Here is a tiny trained network, its code and every weight. The questions are about switching its units off for an input and a class, where a switched-off unit gives its printed mean instead of its output.

import numpy as np


def w(rows, s, z=0):
    codes = np.array(rows[::2]) - 128.0
    scale = np.full(codes.shape[1], s)
    scale[-1] = z or s
    return codes * scale


def f(y):
    return np.maximum(y, 0)


def log_softmax(a):
    a = a - a.max(-1, keepdims=True)
    return a - np.log(np.exp(a).sum(-1, keepdims=True))


def net(x, mask):
    res = np.array(x, float).reshape(1, 3) / 4 @ E
    y = f(res @ A[0][:, :-1].T + A[0][:, -1])
    res = res + np.where(mask, y, B[0][:, -1]) @ B[0][:, :-1]
    return log_softmax(res[-1] @ U[:, :-1].T + U[:, -1])


A, B = {}, {}
E = w([
[127,81,203,13,116,46,178,207,109],'x0',
[57,168,151,228,140,124,181,185,41],'x1',
[93,248,179,122,158,124,134,90,217],'x2',
],0.012)
A[0] = w([
[172,147,142,49,83,81,186,190,91,157],'N1',
[100,219,174,143,163,100,94,119,168,87],'N2',
[92,139,94,184,111,181,87,101,130,107],'N3',
[75,200,175,90,153,104,155,117,197,120],'N4',
[71,131,122,155,158,111,148,142,53,132],'N5',
[40,184,143,141,91,86,180,73,185,115],'N6',
[140,48,38,175,98,110,111,154,61,135],'N7',
[55,192,102,101,255,160,166,167,152,182],'N8',
[105,130,149,183,146,150,198,201,88,129],'N9',
[145,115,51,154,136,221,105,89,140,129],'N10',
[157,181,90,205,115,165,108,64,128,108],'N11',
[43,154,144,173,164,149,172,160,60,108],'N12',
[103,93,87,112,129,118,119,162,100,125],'N13',
[242,88,120,73,115,125,73,94,186,132],'N14',
[101,140,157,137,125,80,89,99,116,251],'N15',
[91,107,197,93,135,107,179,165,132,105],'N16',
[75,129,189,36,98,80,196,178,143,101],'N17',
],0.0099,0.011)
B[0] = w([
[38,160,58,163,130,134,118,144,95,227],'N1',
[114,66,146,83,99,165,162,209,175,207],'N2',
[74,161,136,146,120,131,164,104,71,213],'N3',
[118,94,99,79,84,119,132,179,138,220],'N4',
[147,105,180,78,149,93,69,123,106,210],'N5',
[172,86,122,117,99,120,146,128,180,207],'N6',
[157,89,94,79,70,87,135,194,164,253],'N7',
[158,110,74,106,135,86,131,137,149,225],'N8',
[124,144,180,81,188,120,127,116,184,225],'N9',
[79,156,106,100,121,140,138,173,112,241],'N10',
[35,138,121,134,84,120,154,125,63,242],'N11',
[108,103,173,72,210,141,113,121,125,232],'N12',
[153,102,99,113,54,162,114,162,187,174],'N13',
[105,165,201,50,218,131,124,125,145,252],'N14',
[168,155,38,186,162,46,1,131,147,230],'N15',
[64,164,95,140,126,148,162,88,100,189],'N16',
[97,151,116,168,102,123,175,115,93,220],'N17',
],0.011,0.013)
U = w([
[98,174,195,50,248,90,142,124,121,101],'0',
[50,209,85,164,84,97,222,129,52,101],'1',
[160,78,92,96,39,84,190,202,170,98],'2',
[170,205,36,173,173,52,50,150,124,254],'3',
[192,58,155,202,114,146,159,81,146,111],'4',
[108,134,209,163,97,173,182,83,109,107],'5',
[193,145,136,192,111,162,161,148,150,102],'6',
[185,136,105,161,109,119,155,61,108,100],'7',
],0.011,0.0098)

Each question gives the input, the list of numbers given to net, and the class t.
The units are the neurons (one row each of A and B). Each row of codes is followed by its name. A weight is (code - 128) times the scale printed after its matrix; where a second scale follows, it is the last column's (A, B and U).
mask holds one flag per neuron, in row order. A switched-off neuron (its flag False) gives its mean, the last column of its row in B, instead of its output. The means were averaged over made-up inputs and are rounded, as every weight is.
A unit's drop is (log p(t) with every unit on - log p(t) with that unit switched off) / (log p(t) with every unit on - log p(t) with every unit switched off).
The circuit of an input: a set's keep is (log p(t) with only the set's units on - log p(t) with every unit switched off) / (log p(t) with every unit on - log p(t) with every unit switched off). Starting from the 12 units with the biggest drops (on a tie, the unit counted first), units are removed one at a time, each time the one whose removal leaves the highest keep (on an exact tie, the one counted first), for as long as the keep stays at least 0.8.
units of the circuit, in order: the units of the circuit, biggest drop first
k most important neurons: the k neurons with the biggest drops, biggest first
drop of u: that unit's drop, to one decimal
input [8,-7,8], class 1: units of the circuit, in order	(N17)
input [6,8,-8], class 0: 2 most important neurons	(N9; N12)
input [-7,-6,1], class 1: 2 most important neurons	(N11; N12)
input [-4,-3,-2], class 1: 3 most important neurons	(N12; N9; N5)
input [2,3,-2], class 3: units of the circuit, in order	(N14; N2; N11)
input [-3,2,2], class 3: 2 most important neurons	(N14; N17)
input [2,5,6], class 2: 2 most important neurons	(N14; N4)
input [5,6,-3], class 0: 3 most important neurons	(N9; N12; N5)
input [3,3,-2], class 3: 2 most important neurons	(N14; N11)
input [-7,-1,-6], class 1: 2 most important neurons	(N3; N11)
input [6,-1,-6], class 1: 3 most important neurons	(N1; N17; N16)
input [-5,1,7], class 2: 2 most important neurons	(N2; N6)
input [5,-6,-6], class 0: 2 most important neurons	(N14; N4)
input [1,-8,-4], class 0: units of the circuit, in order	(N14)
input [1,-2,1], class 3: 2 most important neurons	(N12; N9)
input [-8,3,5], class 1: drop of N11	0.2
input [-2,-2,-1], class 3: drop of N2	0.2
input [4,2,8], class 2: drop of N3	0.0
